Here is a tiny trained network, its code and every weight. The questions are about switching its units off for an input and a class, where a switched-off unit gives its printed mean instead of its output.

import numpy as np


def w(rows, s, z=0):
    codes = np.array(rows[::2]) - 128.0
    scale = np.full(codes.shape[1], s)
    scale[-1] = z or s
    return codes * scale


def norm(h):
    return h / np.sqrt((h * h).mean(-1, keepdims=True) + 1e-5)


def f(y):
    return y / 2 * (1 + np.tanh(0.7978845608 * (y + 0.044715 * y**3)))


def log_softmax(a):
    a = a - a.max(-1, keepdims=True)
    return a - np.log(np.exp(a).sum(-1, keepdims=True))


def net(x, mask):
    res = np.array(x, float).reshape(1, 6) / 4 @ E
    u = 0
    for l in range(2):
        y = f(norm(res) @ A[l][:, :-1].T + A[l][:, -1])
        res = res + np.where(mask[u : u + 7], y, B[l][:, -1]) @ B[l][:, :-1]
        u += 7
    return log_softmax(norm(res)[-1] @ U[:, :-1].T + U[:, -1])


A, B = {}, {}
E = w([
[79,168,92,167,5,158,162,101,61,116],'x0',
[102,143,93,110,151,93,199,132,135,32],'x1',
[134,110,113,196,121,95,65,192,77,177],'x2',
[171,210,112,159,93,155,45,156,134,55],'x3',
[179,100,215,104,143,207,74,42,164,253],'x4',
[115,205,156,137,180,107,154,153,116,49],'x5',
],0.0035)
A[0] = w([
[85,108,61,163,2,119,179,149,68,102,65],'L0N1',
[123,95,90,124,170,106,167,179,142,108,106],'L0N2',
[118,185,165,187,156,120,118,132,73,102,44],'L0N3',
[172,139,86,144,145,115,27,196,156,7,5],'L0N4',
[121,217,183,171,140,145,142,136,71,105,144],'L0N5',
[138,154,105,135,68,156,113,88,141,88,111],'L0N6',
[128,125,120,141,137,121,162,141,107,41,69],'L0N7',
],0.01,0.0025)
B[0] = w([
[98,224,6,221,75,89,151,228,45,87,254],'L0N1',
[100,131,228,75,142,139,189,103,147,131,182],'L0N2',
[138,231,229,178,169,125,238,126,8,130,159],'L0N3',
[99,245,2,243,77,87,151,231,42,104,216],'L0N4',
[70,151,75,147,21,114,189,164,86,129,186],'L0N5',
[82,71,212,55,105,126,206,107,104,166,175],'L0N6',
[185,63,129,101,119,181,59,90,159,188,184],'L0N7',
],0.006,0.0081)
A[1] = w([
[109,167,86,156,127,114,186,114,121,76,54],'L1N1',
[140,147,124,148,124,95,114,176,137,93,8],'L1N2',
[137,63,94,132,223,58,195,133,131,99,207],'L1N3',
[157,120,131,168,104,140,81,142,96,245,102],'L1N4',
[172,227,159,107,137,168,92,157,171,109,112],'L1N5',
[153,153,91,94,94,181,157,72,173,78,192],'L1N6',
[110,180,176,159,57,154,159,107,52,155,115],'L1N7',
],0.011,0.0015)
B[1] = w([
[92,193,121,152,102,149,48,140,112,223,213],'L1N1',
[44,146,119,89,84,149,146,122,95,186,159],'L1N2',
[90,113,151,46,59,121,191,159,153,41,159],'L1N3',
[140,157,185,129,155,212,2,98,168,193,194],'L1N4',
[56,99,119,109,58,96,203,172,83,125,140],'L1N5',
[112,91,206,82,154,96,141,195,157,74,145],'L1N6',
[117,72,96,55,156,68,196,164,180,44,249],'L1N7',
],0.0065,0.012)
U = w([
[172,115,162,149,157,194,2,78,171,208,163],'0',
[85,209,26,195,69,81,168,193,53,103,188],'1',
[105,83,190,37,122,121,178,136,188,83,147],'2',
[203,112,95,199,164,106,127,52,113,102,3],'3',
],0.0077,0.0033)

Each question gives the input, the list of numbers given to net, and the class t.
The units are the neurons (one row each of A and B). Each row of codes is followed by its name. A weight is (code - 128) times the scale printed after its matrix; where a second scale follows, it is the last column's (A, B and U).
mask holds one flag per neuron, layer by layer. A switched-off neuron (its flag False) gives its mean, the last column of its row in B, instead of its output. The means were averaged over made-up inputs and are rounded, as every weight is.
A unit's drop is (log p(t) with every unit on - log p(t) with that unit switched off) / (log p(t) with every unit on - log p(t) with every unit switched off).
The circuit of an input: a set's keep is (log p(t) with only the set's units on - log p(t) with every unit switched off) / (log p(t) with every unit on - log p(t) with every unit switched off). Starting from the 12 units with the biggest drops (on a tie, the unit counted first), units are removed one at a time, each time the one whose removal leaves the highest keep (on an exact tie, the one counted first), for as long as the keep stays at least 0.8.
units of the circuit, in order: the units of the circuit, biggest drop first
top k neurons: the k neurons with the biggest drops, biggest first
top k neurons in layer l: the k neurons of layer l with the biggest drops, biggest first
drop when u is switched off: that unit's drop, to one decimal
input [-8,-7,4,-6,-3,8], class 2: units of the circuit, in order -> (L0N1)
input [8,-4,-3,7,4,-8], class 2: units of the circuit, in order -> (L1N7 L0N4)
input [5,8,-8,4,1,7], class 2: units of the circuit, in order -> (L0N7 L1N6)
input [1,-2,-8,-5,-7,5], class 2: units of the circuit, in order -> (L0N4 L0N7)
input [-4,3,-3,-2,6,8], class 2: top 2 neurons -> (L0N1 L0N4)
input [1,-7,-4,-4,8,8], class 0: top 3 neurons -> (L0N1 L1N4 L0N3)
input [-3,4,7,-2,3,-2], class 0: top 2 neurons -> (L1N7 L1N4)
input [5,-1,-5,-3,5,8], class 2: top 3 neurons -> (L0N1 L0N4 L1N7)
input [-6,-4,-6,-2,0,2], class 2: top 2 neurons in layer 0 -> (L0N1 L0N4)
input [-1,0,-4,-7,-2,6], class 2: drop when L0N2 is switched off -> 0.0
input [-2,-4,-7,-8,1,0], class 2: drop when L0N1 is switched off -> 0.3
input [-7,-7,0,-4,-8,-5], class 2: drop when L0N1 is switched off -> 0.1
